Below are the code and all the weights of a small trained network. Each question names an input and a class and asks about switching units off, where a switched-off unit gives its printed mean instead of its output.

import numpy as np


def w(rows, s, z=0):
    codes = np.array(rows[::2]) - 128.0
    scale = np.full(codes.shape[1], s)
    scale[-1] = z or s
    return codes * scale


def norm(h):
    return h / np.sqrt((h * h).mean(-1, keepdims=True) + 1e-5)


def f(y):
    return np.maximum(y, 0)


def log_softmax(a):
    a = a - a.max(-1, keepdims=True)
    return a - np.log(np.exp(a).sum(-1, keepdims=True))


def net(x, mask):
    res = np.array(x, float).reshape(1, 2) / 4 @ E
    u = 0
    for l in range(2):
        y = f(norm(res) @ A[l][:, :-1].T + A[l][:, -1])
        res = res + np.where(mask[u : u + 7], y, B[l][:, -1]) @ B[l][:, :-1]
        u += 7
    return log_softmax(norm(res)[-1] @ U[:, :-1].T + U[:, -1])


A, B = {}, {}
E = w([
[29,2,114,150,49,198],'x0',
[213,124,44,70,42,130],'x1',
],0.0072)
A[0] = w([
[204,188,6,103,59,152,45],'L0N1',
[167,238,152,138,243,81,72],'L0N2',
[224,169,59,26,65,19,71],'L0N3',
[139,185,176,199,212,92,2],'L0N4',
[175,202,33,32,55,163,48],'L0N5',
[16,117,149,165,151,151,115],'L0N6',
[164,232,170,174,211,7,127],'L0N7',
],0.012,0.0072)
B[0] = w([
[217,82,194,54,71,32,206],'L0N1',
[191,221,116,88,234,242,231],'L0N2',
[9,50,85,195,68,103,235],'L0N3',
[211,80,122,105,138,87,177],'L0N4',
[237,60,157,70,88,65,205],'L0N5',
[81,125,138,159,125,51,192],'L0N6',
[122,238,190,35,218,254,249],'L0N7',
],0.011,0.015)
A[1] = w([
[57,113,125,178,150,144,142],'L1N1',
[58,71,139,251,141,55,42],'L1N2',
[177,192,118,55,160,128,91],'L1N3',
[129,155,168,70,132,109,2],'L1N4',
[189,190,111,141,98,239,249],'L1N5',
[65,187,180,244,193,178,88],'L1N6',
[63,130,73,178,127,68,18],'L1N7',
],0.015,0.0076)
B[1] = w([
[73,155,92,221,122,79,193],'L1N1',
[76,162,1,211,123,129,252],'L1N2',
[69,149,99,221,141,166,243],'L1N3',
[70,174,65,221,93,104,150],'L1N4',
[170,91,208,185,240,202,254],'L1N5',
[124,128,176,15,88,81,212],'L1N6',
[126,117,91,219,15,169,181],'L1N7',
],0.015,0.01)
U = w([
[214,196,211,131,249,234,141],'0',
[221,41,160,82,49,69,243],'1',
[61,202,199,91,151,53,23],'2',
[38,168,40,245,52,124,97],'3',
],0.018,0.011)

Each question gives the input, the list of numbers given to net, and the class t.
The units are the neurons (one row each of A and B). Each row of codes is followed by its name. A weight is (code - 128) times the scale printed after its matrix; where a second scale follows, it is the last column's (A, B and U).
mask holds one flag per neuron, layer by layer. A switched-off neuron (its flag False) gives its mean, the last column of its row in B, instead of its output. The means were averaged over made-up inputs and are rounded, as every weight is.
A unit's drop is (log p(t) with every unit on - log p(t) with that unit switched off) / (log p(t) with every unit on - log p(t) with every unit switched off).
The circuit of an input: a set's keep is (log p(t) with only the set's units on - log p(t) with every unit switched off) / (log p(t) with every unit on - log p(t) with every unit switched off). Starting from the 12 units with the biggest drops (on a tie, the unit counted first), units are removed one at a time, each time the one whose removal leaves the highest keep (on an exact tie, the one counted first), for as long as the keep stays at least 0.8.
circuit, biggest first: the units of the circuit, biggest drop first
k most important neurons: the k neurons with the biggest drops, biggest first
k most important neurons of layer l: the k neurons of layer l with the biggest drops, biggest first
drop of u: that unit's drop, to one decimal
input [3,1], class 3: circuit, biggest first : [L0N7]
input [-4,4], class 1: 3 most important neurons : [L0N5 L0N1 L0N3]
input [2,1], class 3: 3 most important neurons of layer 0 : [L0N5 L0N1 L0N2]
input [5,-1], class 3: 2 most important neurons : [L0N7 L0N2]
input [5,2], class 3: 4 most important neurons : [L0N2 L0N7 L0N1 L0N5]
input [-7,7], class 1: 2 most important neurons of layer 1 : [L1N2 L1N5]
input [1,-8], class 2: 2 most important neurons of layer 0 : [L0N3 L0N6]
input [4,3], class 1: 3 most important neurons : [L0N7 L0N2 L0N3]
input [3,-5], class 3: drop of L0N7 : 1.5
input [5,-6], class 3: drop of L0N7 : 1.6
input [5,-2], class 3: drop of L0N7 : 3.5
